Below is a small trained network, with its code and all its weights. Each question gives an input and a target symbol and asks what happens when units are switched off, that is, made to give their printed mean instead of their output.

import numpy as np


def w(rows, s, z=0):
    codes = np.array(rows[::2]) - 128.0
    scale = np.full(codes.shape[1], s)
    scale[-1] = z or s
    return codes * scale


def norm(h):
    return h / np.sqrt((h * h).mean(-1, keepdims=True) + 1e-5)


def f(y):
    return y / 2 * (1 + np.tanh(0.7978845608 * (y + 0.044715 * y**3)))


def softmax(a):
    e = np.exp(a - a.max(-1, keepdims=True))
    return e / e.sum(-1, keepdims=True)


def log_softmax(a):
    a = a - a.max(-1, keepdims=True)
    return a - np.log(np.exp(a).sum(-1, keepdims=True))


def net(x, mask):
    ids = ['ΘΛΦΩαβεηπτψ'.index(c) for c in x.split()]
    T = len(ids)
    res = E[ids] + P[:T]
    q, k, v = (norm(res) @ M[0].T for M in (Q, K, V))
    z = softmax(np.where(np.tri(T) > 0, q @ k.T / 2**0.5, -1e9)) @ v
    res = res + np.where(mask[0], z, O[0][:, -1]) @ O[0][:, :-1]
    y = f(norm(res) @ A[0][:, :-1].T + A[0][:, -1])
    res = res + np.where(mask[1:9], y, B[0][:, -1]) @ B[0][:, :-1]
    return log_softmax(norm(res)[-1] @ U[:, :-1].T + U[:, -1])


Q, K, V, O, A, B = {}, {}, {}, {}, {}, {}
E = w([
[115,34,106,112,207,129,133],'Θ',
[183,161,220,97,174,141,117],'Λ',
[72,122,81,75,136,147,71],'Φ',
[129,128,72,109,17,108,64],'Ω',
[129,163,67,131,118,59,145],'α',
[56,123,158,128,94,159,156],'β',
[131,86,141,136,171,61,36],'ε',
[189,72,133,99,114,120,202],'η',
[218,4,109,65,129,187,77],'π',
[127,101,174,201,44,116,85],'τ',
[57,96,137,172,171,176,104],'ψ',
],0.026)
P = w([
[94,71,251,92,139,130,151],'0',
[138,89,213,92,156,117,139],'1',
[152,114,170,98,151,122,143],'2',
[160,129,148,111,148,123,143],'3',
[175,143,129,116,156,125,149],'4',
[181,158,121,133,139,132,164],'5',
[192,163,99,133,141,149,173],'6',
],0.013)
Q[0] = w([
[200,126,87,66,151,214,95],'h0',
[252,116,110,90,146,71,120],'h0',
],0.041)
K[0] = w([
[150,173,57,81,227,131,131],'h0',
[171,123,58,114,118,3,175],'h0',
],0.035)
V[0] = w([
[138,119,146,7,122,153,55],'h0',
[219,82,90,151,114,185,125],'h0',
],0.016)
O[0] = w([
[160,225,68,1,169,162,159,254],'h0',
[188,101,71,71,84,91,182,36],'h0',
],0.0082,0.0053)
A[0] = w([
[120,225,122,222,91,217,128,154],'n0',
[118,203,34,191,96,173,14,110],'n1',
[94,124,116,39,94,95,186,203],'n2',
[101,122,171,128,206,109,249,72],'n3',
[213,181,115,169,146,145,14,201],'n4',
[14,180,133,148,62,89,233,120],'n5',
[80,64,112,186,198,110,164,4],'n6',
[74,72,72,178,126,162,51,68],'n7',
],0.018,0.0026)
B[0] = w([
[180,124,46,78,144,100,74,185],'n0',
[189,231,69,86,136,34,182,203],'n1',
[131,124,120,193,90,154,105,237],'n2',
[141,114,96,107,107,51,154,206],'n3',
[160,136,46,178,132,98,128,254],'n4',
[209,120,97,219,126,181,213,179],'n5',
[76,154,55,112,138,129,147,217],'n6',
[122,135,251,101,115,161,134,214],'n7',
],0.023,0.0085)
U = w([
[191,48,103,75,145,237,139,138],'Θ',
[80,191,177,240,187,91,133,94],'Λ',
[125,193,92,117,25,151,90,99],'Φ',
[124,95,86,177,223,78,19,103],'Ω',
[112,124,116,223,157,202,246,113],'α',
[74,51,62,68,145,66,168,58],'β',
[71,112,171,97,161,150,158,255],'ε',
[175,121,232,169,105,163,108,189],'η',
[225,131,182,45,172,70,135,127],'π',
[93,178,91,79,171,209,89,140],'τ',
[145,44,163,115,33,70,149,112],'ψ',
],0.013,0.0089)

Each question gives the input, a string of symbols that net reads in full, and the target symbol t.
The units are the heads (2 rows each of Q, K, V and O) and the neurons (one row each of A and B). Each row of codes is followed by its name. A weight is (code - 128) times the scale printed after its matrix; where a second scale follows, it is the last column's (O, A, B and U).
mask holds one flag per unit, heads first, then neurons. A switched-off unit (its flag False) gives its mean, the last column of its rows in O or B, instead of its output. The means were averaged over made-up inputs and are rounded, as every weight is.
A unit's drop is (log p(t) with every unit on - log p(t) with that unit switched off) / (log p(t) with every unit on - log p(t) with every unit switched off).
The circuit of an input: a set's keep is (log p(t) with only the set's units on - log p(t) with every unit switched off) / (log p(t) with every unit on - log p(t) with every unit switched off). Starting from all 9 units, units are removed one at a time, each time the one whose removal leaves the highest keep (on an exact tie, the one counted first), for as long as the keep stays at least 0.8.
circuit, biggest first: the units of the circuit, biggest drop first
unit that matters most: the unit with the biggest drop
top k neurons: the k neurons with the biggest drops, biggest first
drop when u is switched off: that unit's drop, to one decimal
input ε π Θ π β Λ ψ, target ε: unit that matters most : h0
input β π Ω η β, target Θ: circuit, biggest first : n0, n5, h0
input Ω Θ α ψ π η ψ, target τ: circuit, biggest first : n6, n0, n7
input β α Ω ε, target Λ: circuit, biggest first : h0, n7, n6
input α Λ Θ, target ε: circuit, biggest first : h0, n7, n6, n4
input ψ α ε ε ψ, target τ: circuit, biggest first : n6, n7
input Λ Ω α ε τ Ω ε, target Λ: top 3 neurons : n7, n0, n3
input Λ ε ε Φ η τ, target η: circuit, biggest first : h0, n3, n7, n6
input α τ Φ η, target β: top 2 neurons : n6, n3
input η α Λ Ω Θ, target ε: circuit, biggest first : h0, n7, n4, n6
input η α β π η τ, target ψ: top 2 neurons : n2, n0
input Ω η ψ Φ α Λ, target Ω: circuit, biggest first : h0, n7, n5
input Λ ε Λ β η α τ, target ψ: drop when h0 is switched off : 1.7
input α Φ Φ η π, target η: drop when n0 is switched off : 0.0
input Φ β Φ Λ τ ψ, target ε: drop when n7 is switched off : 0.7
